Below is a small trained network, with its code and all its weights. Each question gives an input and a class and asks what happens when units are switched off, that is, made to give their printed mean instead of their output.

import numpy as np


def w(rows, s, z=0):
    codes = np.array(rows[::2]) - 128.0
    scale = np.full(codes.shape[1], s)
    scale[-1] = z or s
    return codes * scale


def f(y):
    return y / 2 * (1 + np.tanh(0.7978845608 * (y + 0.044715 * y**3)))


def log_softmax(a):
    a = a - a.max(-1, keepdims=True)
    return a - np.log(np.exp(a).sum(-1, keepdims=True))


def net(x, mask):
    res = np.array(x, float).reshape(1, 6) / 4 @ E
    y = f(res @ A[0][:, :-1].T + A[0][:, -1])
    res = res + np.where(mask, y, B[0][:, -1]) @ B[0][:, :-1]
    return log_softmax(res[-1] @ U[:, :-1].T + U[:, -1])


A, B = {}, {}
E = w([
[244,201,109,146,216,240,95],'x0',
[137,129,158,126,138,118,123],'x1',
[198,103,123,30,165,101,238],'x2',
[251,194,210,226,1,120,169],'x3',
[93,164,180,82,130,154,119],'x4',
[121,136,187,141,172,122,144],'x5',
],0.0064)
A[0] = w([
[112,114,79,83,174,111,95,33],'n1',
[87,102,176,154,121,35,129,118],'n2',
[179,128,107,27,130,116,254,64],'n3',
[145,188,124,155,180,126,110,109],'n4',
[164,102,169,146,52,146,52,191],'n5',
[174,149,109,183,103,74,187,200],'n6',
[158,149,162,164,203,145,122,176],'n7',
[163,186,202,161,28,165,205,169],'n8',
[178,113,147,165,99,124,140,155],'n9',
[158,126,138,136,86,143,147,77],'n10',
[86,131,113,154,117,14,127,109],'n11',
[56,179,106,195,110,162,32,153],'n12',
[190,109,121,49,129,142,218,254],'n13',
[161,98,91,137,113,118,138,73],'n14',
[181,139,101,141,186,163,71,118],'n15',
[108,104,152,133,118,93,129,53],'n16',
[137,65,87,143,200,81,91,89],'n17',
[95,92,147,135,106,102,142,25],'n18',
[180,115,114,165,180,137,97,241],'n19',
],0.0089,0.0028)
B[0] = w([
[164,91,237,99,151,149,100,169],'n1',
[163,157,78,113,112,72,158,186],'n2',
[144,133,128,253,167,89,100,218],'n3',
[141,141,87,95,127,114,171,153],'n4',
[77,76,146,143,172,83,115,189],'n5',
[56,95,161,61,134,151,63,196],'n6',
[120,147,124,116,99,44,136,176],'n7',
[103,74,145,72,147,88,127,255],'n8',
[85,52,137,73,153,155,128,173],'n9',
[134,117,178,90,129,166,106,146],'n10',
[174,119,40,92,141,71,210,182],'n11',
[163,89,129,180,214,38,139,213],'n12',
[56,122,85,180,199,58,94,228],'n13',
[102,154,185,162,106,199,161,130],'n14',
[157,143,82,56,165,103,181,179],'n15',
[187,127,120,127,75,120,178,137],'n16',
[100,39,219,76,96,202,77,165],'n17',
[235,92,120,98,84,92,178,143],'n18',
[90,153,78,91,107,100,178,178],'n19',
],0.0067,0.0081)
U = w([
[123,97,124,254,184,67,111,93],'0',
[83,41,177,60,143,139,109,50],'1',
[99,126,95,118,133,82,125,210],'2',
[188,154,59,76,108,77,235,120],'3',
[53,98,111,144,129,127,150,238],'4',
[78,143,115,139,131,87,132,191],'5',
[143,164,154,184,65,177,191,65],'6',
[185,170,137,163,23,208,144,3],'7',
],0.0092,0.0044)

Each question gives the input, the list of numbers given to net, and the class t.
The units are the neurons (one row each of A and B). Each row of codes is followed by its name. A weight is (code - 128) times the scale printed after its matrix; where a second scale follows, it is the last column's (A, B and U).
mask holds one flag per neuron, in row order. A switched-off neuron (its flag False) gives its mean, the last column of its row in B, instead of its output. The means were averaged over made-up inputs and are rounded, as every weight is.
A unit's drop is (log p(t) with every unit on - log p(t) with that unit switched off) / (log p(t) with every unit on - log p(t) with every unit switched off).
The circuit of an input: a set's keep is (log p(t) with only the set's units on - log p(t) with every unit switched off) / (log p(t) with every unit on - log p(t) with every unit switched off). Starting from the 12 units with the biggest drops (on a tie, the unit counted first), units are removed one at a time, each time the one whose removal leaves the highest keep (on an exact tie, the one counted first), for as long as the keep stays at least 0.8.
circuit, biggest first: the units of the circuit, biggest drop first
unit that matters most: the unit with the biggest drop
top k neurons: the k neurons with the biggest drops, biggest first
drop when u is switched off: that unit's drop, to one decimal
input [6,-5,2,-2,-6,1], class 3: unit that matters most : n15
input [-8,-6,4,-4,-4,7], class 3: circuit, biggest first : [n11, n2]
input [3,0,5,-4,1,-3], class 0: circuit, biggest first : [n3, n13]
input [-7,6,-1,-4,-1,5], class 3: top 2 neurons : [n11, n2]
input [-8,-2,-1,2,-4,-3], class 3: circuit, biggest first : [n11, n2]
input [3,2,5,-5,-5,-4], class 0: top 4 neurons : [n3, n13, n6, n8]
input [-2,-2,1,7,3,-1], class 1: circuit, biggest first : [n8, n6, n9]
input [-8,-4,-6,-1,2,2], class 3: circuit, biggest first : [n11, n2, n18]
input [8,0,-7,-7,2,-8], class 3: circuit, biggest first : [n15, n13]
input [6,8,3,-8,-4,-6], class 1: top 2 neurons : [n17, n1]
input [-2,-8,8,-6,7,-5], class 0: circuit, biggest first : [n3, n13]
input [7,4,-7,-8,-6,-5], class 1: top 3 neurons : [n17, n1, n3]
input [-1,-7,1,6,-8,-7], class 4: top 3 neurons : [n17, n1, n14]
input [-7,6,-5,8,-8,-8], class 1: unit that matters most : n6
input [7,-7,7,0,1,-3], class 0: drop when n13 is switched off : 0.7
input [0,-2,8,2,6,1], class 0: drop when n3 is switched off : 0.4
input [3,1,-1,-7,1,-6], class 1: drop when n11 is switched off : 0.1
input [8,0,-5,-6,-4,8], class 3: drop when n19 is switched off : 0.2
